Here is a tiny trained network, its code and every weight. The questions are about switching its units off for an input and a class, where a switched-off unit gives its printed mean instead of its output.

import numpy as np


def w(rows, s, z=0):
    codes = np.array(rows[::2]) - 128.0
    scale = np.full(codes.shape[1], s)
    scale[-1] = z or s
    return codes * scale


def f(y):
    return np.maximum(y, 0)


def log_softmax(a):
    a = a - a.max(-1, keepdims=True)
    return a - np.log(np.exp(a).sum(-1, keepdims=True))


def net(x, mask):
    res = np.array(x, float).reshape(1, 2) / 4 @ E
    y = f(res @ A[0][:, :-1].T + A[0][:, -1])
    res = res + np.where(mask, y, B[0][:, -1]) @ B[0][:, :-1]
    return log_softmax(res[-1] @ U[:, :-1].T + U[:, -1])


A, B = {}, {}
E = w([
[161,195,95,177,144,90,116,118],'x0',
[214,112,127,116,176,191,122,249],'x1',
],0.018)
A[0] = w([
[131,91,132,104,106,52,142,107,69],'neuron 0',
[161,131,66,173,126,72,112,119,102],'neuron 1',
[194,87,144,137,169,112,142,154,106],'neuron 2',
[165,120,136,125,192,175,92,152,180],'neuron 3',
[88,50,126,131,114,109,89,173,248],'neuron 4',
[97,106,102,108,99,74,124,94,245],'neuron 5',
[143,104,133,129,106,106,83,134,255],'neuron 6',
[157,194,78,205,170,95,102,127,190],'neuron 7',
[133,138,95,63,155,98,111,187,42],'neuron 8',
[73,49,199,7,108,141,175,130,48],'neuron 9',
[112,127,152,206,77,89,96,49,29],'neuron 10',
],0.013,0.0076)
B[0] = w([
[182,134,7,180,105,147,170,143,178],'neuron 0',
[153,206,158,148,233,136,96,186,193],'neuron 1',
[132,103,63,156,185,132,216,173,184],'neuron 2',
[81,103,101,157,218,136,136,142,212],'neuron 3',
[131,158,201,77,207,66,19,100,195],'neuron 4',
[108,68,130,193,190,114,118,141,255],'neuron 5',
[92,31,120,80,203,22,133,114,184],'neuron 6',
[129,145,240,72,146,144,88,113,253],'neuron 7',
[84,187,87,143,102,208,183,185,158],'neuron 8',
[161,193,188,160,132,231,104,178,230],'neuron 9',
[101,121,109,198,115,198,151,109,255],'neuron 10',
],0.011,0.017)
U = w([
[85,118,50,243,144,236,218,145,98],'0',
[168,233,255,143,122,227,88,127,96],'1',
[89,22,178,113,164,27,79,106,254],'2',
[173,73,40,104,22,62,138,96,100],'3',
[126,127,129,92,14,182,197,119,99],'4',
],0.0084,0.0083)

Each question gives the input, the list of numbers given to net, and the class t.
The units are the neurons (one row each of A and B). Each row of codes is followed by its name. A weight is (code - 128) times the scale printed after its matrix; where a second scale follows, it is the last column's (A, B and U).
mask holds one flag per neuron, in row order. A switched-off neuron (its flag False) gives its mean, the last column of its row in B, instead of its output. The means were averaged over made-up inputs and are rounded, as every weight is.
A unit's drop is (log p(t) with every unit on - log p(t) with that unit switched off) / (log p(t) with every unit on - log p(t) with every unit switched off).
The circuit of an input: a set's keep is (log p(t) with only the set's units on - log p(t) with every unit switched off) / (log p(t) with every unit on - log p(t) with every unit switched off). Starting from all 11 units, units are removed one at a time, each time the one whose removal leaves the highest keep (on an exact tie, the one counted first), for as long as the keep stays at least 0.8.
units of the circuit, in order: the units of the circuit, biggest drop first
most important unit: the unit with the biggest drop
top k neurons: the k neurons with the biggest drops, biggest first
drop when u is switched off: that unit's drop, to one decimal
input [-3,3], class 2: most important unit : neuron 10
input [-5,6], class 0: top 4 neurons : [neuron 2; neuron 7; neuron 3; neuron 8]
input [-6,-7], class 0: top 4 neurons : [neuron 7; neuron 0; neuron 5; neuron 10]
input [2,-3], class 2: top 4 neurons : [neuron 9; neuron 2; neuron 8; neuron 3]
input [2,3], class 2: top 2 neurons : [neuron 10; neuron 9]
input [-6,7], class 0: top 4 neurons : [neuron 2; neuron 3; neuron 7; neuron 8]
input [0,-3], class 2: top 4 neurons : [neuron 9; neuron 2; neuron 8; neuron 3]
input [-3,2], class 2: top 3 neurons : [neuron 10; neuron 7; neuron 1]
input [-7,-5], class 1: top 2 neurons : [neuron 9; neuron 4]
input [3,-3], class 2: top 3 neurons : [neuron 9; neuron 8; neuron 2]
input [-6,-2], class 1: drop when neuron 9 is switched off : 5.9
input [-8,-1], class 1: drop when neuron 9 is switched off : 6.0
input [-3,-3], class 2: drop when neuron 4 is switched off : 0.7
input [-4,-6], class 0: units of the circuit, in order : [neuron 7]
